Below are the code and all the weights of a small trained network. Each question names an input and a class and asks about switching units off, where a switched-off unit gives its printed mean instead of its output.

import numpy as np


def w(rows, s, z=0):
    codes = np.array(rows[::2]) - 128.0
    scale = np.full(codes.shape[1], s)
    scale[-1] = z or s
    return codes * scale


def f(y):
    return np.maximum(y, 0)


def log_softmax(a):
    a = a - a.max(-1, keepdims=True)
    return a - np.log(np.exp(a).sum(-1, keepdims=True))


def net(x, mask):
    res = np.array(x, float).reshape(1, 5) / 4 @ E
    y = f(res @ A[0][:, :-1].T + A[0][:, -1])
    res = res + np.where(mask, y, B[0][:, -1]) @ B[0][:, :-1]
    return log_softmax(res[-1] @ U[:, :-1].T + U[:, -1])


A, B = {}, {}
E = w([
[254,136,164,129,57,65,133,53,138,141,237,139],'x0',
[186,99,136,126,31,99,129,161,133,117,18,41],'x1',
[112,127,13,126,55,77,137,91,118,120,86,222],'x2',
[189,79,190,119,209,146,122,28,133,130,25,193],'x3',
[154,181,210,136,93,127,125,244,136,118,108,232],'x4',
],0.0035)
A[0] = w([
[159,119,158,124,167,134,121,82,125,136,67,164,7],'n1',
[55,123,112,129,170,143,125,165,129,125,69,121,46],'n2',
[116,134,117,128,114,127,126,148,125,131,149,118,68],'n3',
[116,134,117,127,113,127,126,149,126,130,150,118,69],'n4',
[99,135,123,126,164,140,125,117,129,127,177,170,39],'n5',
[221,125,142,127,90,107,125,85,130,127,204,137,43],'n6',
[183,128,136,128,106,114,128,103,129,127,174,133,42],'n7',
[179,128,135,129,109,114,128,105,129,129,170,133,45],'n8',
[159,127,133,128,116,119,128,114,128,129,154,130,52],'n9',
[175,128,134,129,111,115,128,106,129,128,167,132,46],'n10',
[139,138,169,127,113,123,127,180,129,125,123,178,55],'n11',
[136,136,161,127,116,124,127,169,130,125,124,168,61],'n12',
[50,122,110,129,173,143,125,167,128,125,65,121,47],'n13',
[178,114,176,124,191,136,121,55,123,140,31,184,6],'n14',
[114,135,115,128,111,127,126,152,127,131,152,116,68],'n15',
[105,138,108,127,100,126,125,165,126,133,166,109,67],'n16',
[173,128,134,128,111,116,127,108,129,129,165,132,49],'n17',
[76,124,116,128,158,139,126,154,127,126,86,123,49],'n18',
[85,145,88,125,75,121,124,200,126,138,200,92,69],'n19',
[145,121,146,125,150,133,123,100,127,132,93,148,13],'n20',
[69,140,118,127,204,152,125,104,135,122,233,218,33],'n21',
[167,127,134,129,113,117,127,110,129,129,161,131,49],'n22',
[118,128,66,128,86,117,132,106,123,130,103,177,76],'n23',
[121,128,83,128,97,120,131,112,124,129,109,164,79],'n24',
[106,137,108,127,102,125,125,164,127,132,165,110,69],'n25',
[138,137,165,127,115,124,127,175,129,125,123,173,57],'n26',
[120,128,73,128,90,118,131,109,123,130,106,171,76],'n27',
[143,123,143,126,147,132,124,106,127,132,99,145,8],'n28',
[133,128,193,130,162,145,130,143,125,132,149,64,58],'n29',
[112,113,97,126,145,122,128,72,127,126,134,70,39],'n30',
[116,127,56,128,78,115,132,102,122,131,99,185,75],'n31',
[100,140,102,127,93,125,124,175,126,134,175,104,66],'n32',
[107,137,109,128,103,126,125,162,127,132,163,110,67],'n33',
[135,125,134,128,136,130,126,119,128,129,116,135,32],'n34',
[97,100,69,121,158,118,127,18,129,124,140,13,43],'n35',
[137,129,244,129,188,159,129,155,123,135,164,13,57],'n36',
[52,123,109,129,173,143,126,165,130,124,67,122,48],'n37',
[198,116,132,127,25,126,125,158,136,118,2,28,1],'n38',
[107,133,124,127,154,136,127,120,128,127,162,157,49],'n39',
[145,143,200,127,103,120,126,218,130,122,118,212,54],'n40',
[123,129,87,129,100,121,131,115,124,129,112,160,78],'n41',
[137,136,163,127,116,124,128,172,130,125,123,171,58],'n42',
],0.0089,0.00083)
B[0] = w([
[122,116,141,135,134,133,149,103,144,52,133,85,195],'n1',
[122,143,170,125,38,142,131,124,120,155,130,136,213],'n2',
[128,122,135,129,132,131,135,116,134,102,126,116,155],'n3',
[128,122,135,129,133,131,135,115,134,100,125,116,156],'n4',
[115,122,150,130,170,81,128,128,111,168,128,119,178],'n5',
[95,147,180,124,24,154,133,135,118,154,111,136,220],'n6',
[111,138,158,126,65,143,130,131,121,145,119,132,180],'n7',
[112,137,156,126,71,142,131,131,122,143,119,131,176],'n8',
[119,134,145,127,93,136,129,129,123,138,124,130,155],'n9',
[114,136,154,126,76,141,130,130,122,142,121,131,172],'n10',
[134,131,74,130,144,174,125,129,121,155,128,109,181],'n11',
[133,130,85,130,141,165,126,129,122,150,128,113,169],'n12',
[122,144,173,125,32,142,131,124,120,157,130,136,219],'n13',
[117,109,148,139,138,135,160,89,156,6,138,59,240],'n14',
[129,121,136,130,134,131,137,113,135,97,125,114,160],'n15',
[129,117,140,132,138,134,141,103,139,80,123,105,182],'n16',
[115,136,153,126,78,140,130,130,122,142,121,131,169],'n17',
[123,138,158,126,64,138,130,126,123,147,129,134,187],'n18',
[131,105,151,136,148,140,153,79,149,34,117,83,237],'n19',
[125,121,136,132,131,131,141,112,136,85,129,103,163],'n20',
[101,115,177,129,217,27,129,130,90,216,123,104,242],'n21',
[116,135,150,126,84,139,129,130,123,140,122,131,164],'n22',
[158,128,108,120,133,104,103,160,149,102,134,184,193],'n23',
[149,128,114,123,131,111,111,151,143,109,132,169,175],'n24',
[129,117,140,131,138,134,141,104,138,81,123,105,180],'n25',
[134,130,79,130,143,170,125,129,122,153,127,111,175],'n26',
[154,128,110,121,132,107,107,156,146,105,134,178,185],'n27',
[126,122,135,132,130,130,139,114,135,93,128,108,155],'n28',
[152,127,100,119,124,92,108,153,147,98,128,194,193],'n29',
[136,134,77,133,146,184,128,137,121,155,123,111,187],'n30',
[162,128,105,120,134,100,99,166,153,97,134,194,205],'n31',
[130,113,144,134,141,136,145,96,142,68,121,99,197],'n32',
[129,118,139,131,137,133,140,105,138,83,123,107,177],'n33',
[128,126,132,130,128,129,133,122,131,114,127,121,136],'n34',
[147,145,29,136,166,238,127,151,115,182,120,95,252],'n35',
[171,126,78,114,121,64,90,171,163,74,130,247,249],'n36',
[123,144,172,125,34,142,131,124,120,157,130,137,216],'n37',
[75,122,192,132,242,31,135,111,82,234,155,116,252],'n38',
[118,124,143,130,157,96,127,128,117,156,128,123,162],'n39',
[140,132,34,130,156,208,123,128,115,176,125,94,222],'n40',
[147,127,115,122,131,113,112,148,141,111,134,165,169],'n41',
[133,131,82,130,142,167,126,129,122,151,127,112,172],'n42',
],0.02,0.0043)
U = w([
[90,176,199,116,2,161,139,127,108,162,107,140,90],'0',
[126,78,152,154,157,133,182,56,175,12,125,55,100],'1',
[77,115,169,132,219,33,127,128,70,212,155,114,51],'2',
[159,150,15,140,158,231,118,150,108,178,117,92,151],'3',
[199,124,92,96,126,71,68,192,183,80,140,239,251],'4',
],0.0072,0.00014)

Each question gives the input, the list of numbers given to net, and the class t.
The units are the neurons (one row each of A and B). Each row of codes is followed by its name. A weight is (code - 128) times the scale printed after its matrix; where a second scale follows, it is the last column's (A, B and U).
mask holds one flag per neuron, in row order. A switched-off neuron (its flag False) gives its mean, the last column of its row in B, instead of its output. The means were averaged over made-up inputs and are rounded, as every weight is.
A unit's drop is (log p(t) with every unit on - log p(t) with that unit switched off) / (log p(t) with every unit on - log p(t) with every unit switched off).
The circuit of an input: a set's keep is (log p(t) with only the set's units on - log p(t) with every unit switched off) / (log p(t) with every unit on - log p(t) with every unit switched off). Starting from the 12 units with the biggest drops (on a tie, the unit counted first), units are removed one at a time, each time the one whose removal leaves the highest keep (on an exact tie, the one counted first), for as long as the keep stays at least 0.8.
circuit, biggest first: the units of the circuit, biggest drop first
unit that matters most: the unit with the biggest drop
k most important neurons: the k neurons with the biggest drops, biggest first
drop of u: that unit's drop, to one decimal
input [5,2,8,-7,-1], class 4: circuit, biggest first => n31
input [8,-7,0,4,1], class 0: 2 most important neurons => n6, n38
input [7,-6,-3,-6,-1], class 0: 3 most important neurons => n6, n38, n14
input [-4,-7,7,0,-7], class 2: 2 most important neurons => n21, n36
input [-7,-3,5,-8,-5], class 1: 3 most important neurons => n19, n32, n6
input [5,-5,0,-3,-8], class 3: 2 most important neurons => n35, n38
input [-8,-5,-8,-3,1], class 0: 3 most important neurons => n13, n37, n2
input [3,-8,4,-7,0], class 2: 4 most important neurons => n21, n14, n5, n1
input [-3,7,-8,-2,6], class 4: 4 most important neurons => n36, n21, n29, n35
input [0,3,-2,-5,5], class 1: 2 most important neurons => n35, n19
input [-1,-5,8,-6,8], class 3: 2 most important neurons => n40, n36
input [-5,-6,6,5,3], class 2: 4 most important neurons => n21, n36, n5, n6
input [-8,6,-6,-7,-2], class 0: 2 most important neurons => n13, n37
input [-6,3,-8,4,-6], class 4: circuit, biggest first => n36
input [8,-7,4,5,2], class 0: 2 most important neurons => n6, n38
input [1,6,4,-2,-2], class 2: 2 most important neurons => n38, n36
input [2,3,-8,-7,-6], class 4: 3 most important neurons => n36, n29, n14
input [2,3,-2,-1,-8], class 3: drop of n35 => 0.2
input [-6,-4,5,-1,1], class 0: drop of n38 => 0.2
input [-6,8,-5,-1,-3], class 2: unit that matters most => n38
input [-7,7,-4,-2,-3], class 0: drop of n37 => 1.4
input [-6,2,-7,0,-6], class 4: drop of n35 => -0.1
